[-.11,.08,-.42,-.20,-.20,.07,.06,-.17,-.20,.21,-.06,.42,.16,.12,-.19,.00,-.12,.27,.16,-.09] : <2>
[.05,.21,-.55,-.21,.04,-.20,-.04,-.10,-.09,.25,-.14,.43,.12,.08,-.42,-.44,-.45,.27,-.04,-.23] : <7>
[.34,.06,.43,-.30,.02,.19,-.06,.01,-.10,.03,.37,.13,.25,-.01,-.06,.26,-.03,.01,-.04,-.23] : <38>
[.19,-.08,-.10,-.14,-.10,.06,-.17,.04,.01,-.13,.16,-.10,-.10,.01,.08,-.22,.26,-.04,-.07,-.28] : <77>
[-.21,.00,-.29,-.18,-.38,.34,.16,.10,.13,-.12,.18,.83,-.10,.33,.43,.07,-.07,-.01,.09,-.17] : <79>
[-.11,.03,-.42,.09,-.20,.07,.06,-.17,-.06,.21,-.06,.42,.54,.12,-.19,.19,.23,-.06,.00,-.13] : <48>
[-.21,.30,-.29,-.18,-.38,.34,.07,.10,.13,.07,.18,.83,-.10,.33,.43,.07,-.07,-.01,.30,.23] : <87>
[.22,.09,-.32,-.03,.06,.08,.03,-.14,-.14,-.12,.09,-.56,.30,.00,.11,-.15,-.12,.00,-.11,-.12] : <140>
howmany <77>: [-.10] : 4
howmany <87>: [.07] : 3
howmany <2>: [-.20] : 3

[.20,-.23,.49,-.20,-.19,.01,.64,-.11,-.05,-.37,-.17,.38,.07,-.23,-.53,-.23,.33] = <93>
[-.10,.15,.04,-.09,.42,-.64,.08,.44,.11,-.12,.21,.15,.08,.23,.08,.45,.06] = <38>
[.28,-.05,.23,-.36,-.59,.09,.04,-.34,.01,-.33,.02,-.13,-.44,-.36,-.19,.14,.12] = <2>
[.07,-.31,.48,.12,.03,.10,.01,.82,-.26,.26,-.39,.02,.76,-.79,.23,.47,-.27] = <133>
[.07,-.02,.45,-.19,.38,.13,.41,-.20,.16,.10,.18,.38,-.10,.21,.24,-.24,.07] = <87>
[.07,-.31,.48,.12,.03,.10,.23,.82,.23,.26,-.39,.02,.76,-.79,.23,.47,-.13] = <140>
[.28,-.05,.23,-.36,-.59,.09,.04,-.34,.01,-.33,-.05,-.13,-.44,-.36,-.19,.48,.12] = <77>
howmany <140>: [.24] : 0
howmany <38>: [.15] : 2

[-.31,-.19,.01,-.19,.02,-.19,-.19,-.09] = <38>
[-.38,-.39,.20,.08,.31,-.37,.01,-.16] = <77>
[.16,.03,-.05,-.72,-.15,-.20,.07,-.15] = <10>
[.16,.38,-.17,-.41,-.36,.44,.15,-.13] = <140>
[-.20,-.21,.14,-.29,.30,-.25,-.21,.15] = <133>
[-.33,.00,-.24,.30,-.02,.20,-.41,-.37] = <48>
[.08,-.09,-.11,-.24,.20,-.48,.13,-.40] = <7>
[-.38,-.39,-.39,-.39,-.39,-.37,-.39,-.38] = <93>
[-.23,-.23,-.01,-.01,-.23,-.16,-.23,-.16] = <2>
howmany <38>: [-.19] : 4
howmany <93>: [-.39] : 5
howmany <2>: [-.23] : 4
howmany <93>: [-.38] : 2
howmany <140>: [.15] : 1
howmany <77>: [-.39] : 1

[-.23,.41,-.78,-.29] : <77>
[-.15,-.57,-.01,.44] : <7>
[.82,.83,.29,.83] : <140>
[-.23,.41,.10,.01] : <38>
[-.39,.17,.49,.25] : <93>
howmany <38>: [-.22] : 0
howmany <140>: [.83] : 2

[-.19,-.19,-.19,-.19,-.19]  <77>
[-.47,-.18,-.18,-.18,-.18]  <10>
[-.49,-.18,.35,.46,-.74]  <93>
[-.48,-.49,-.09,-.01,-.54]  <140>
howmany <10>: [-.18] : 4
howmany <77>: [-.19] : 5
howmany <77>: [-.18] : 0
howmany <93>: [.35] : 1
howmany <93>: [-.18] : 1
howmany <140>: [-.47] : 0

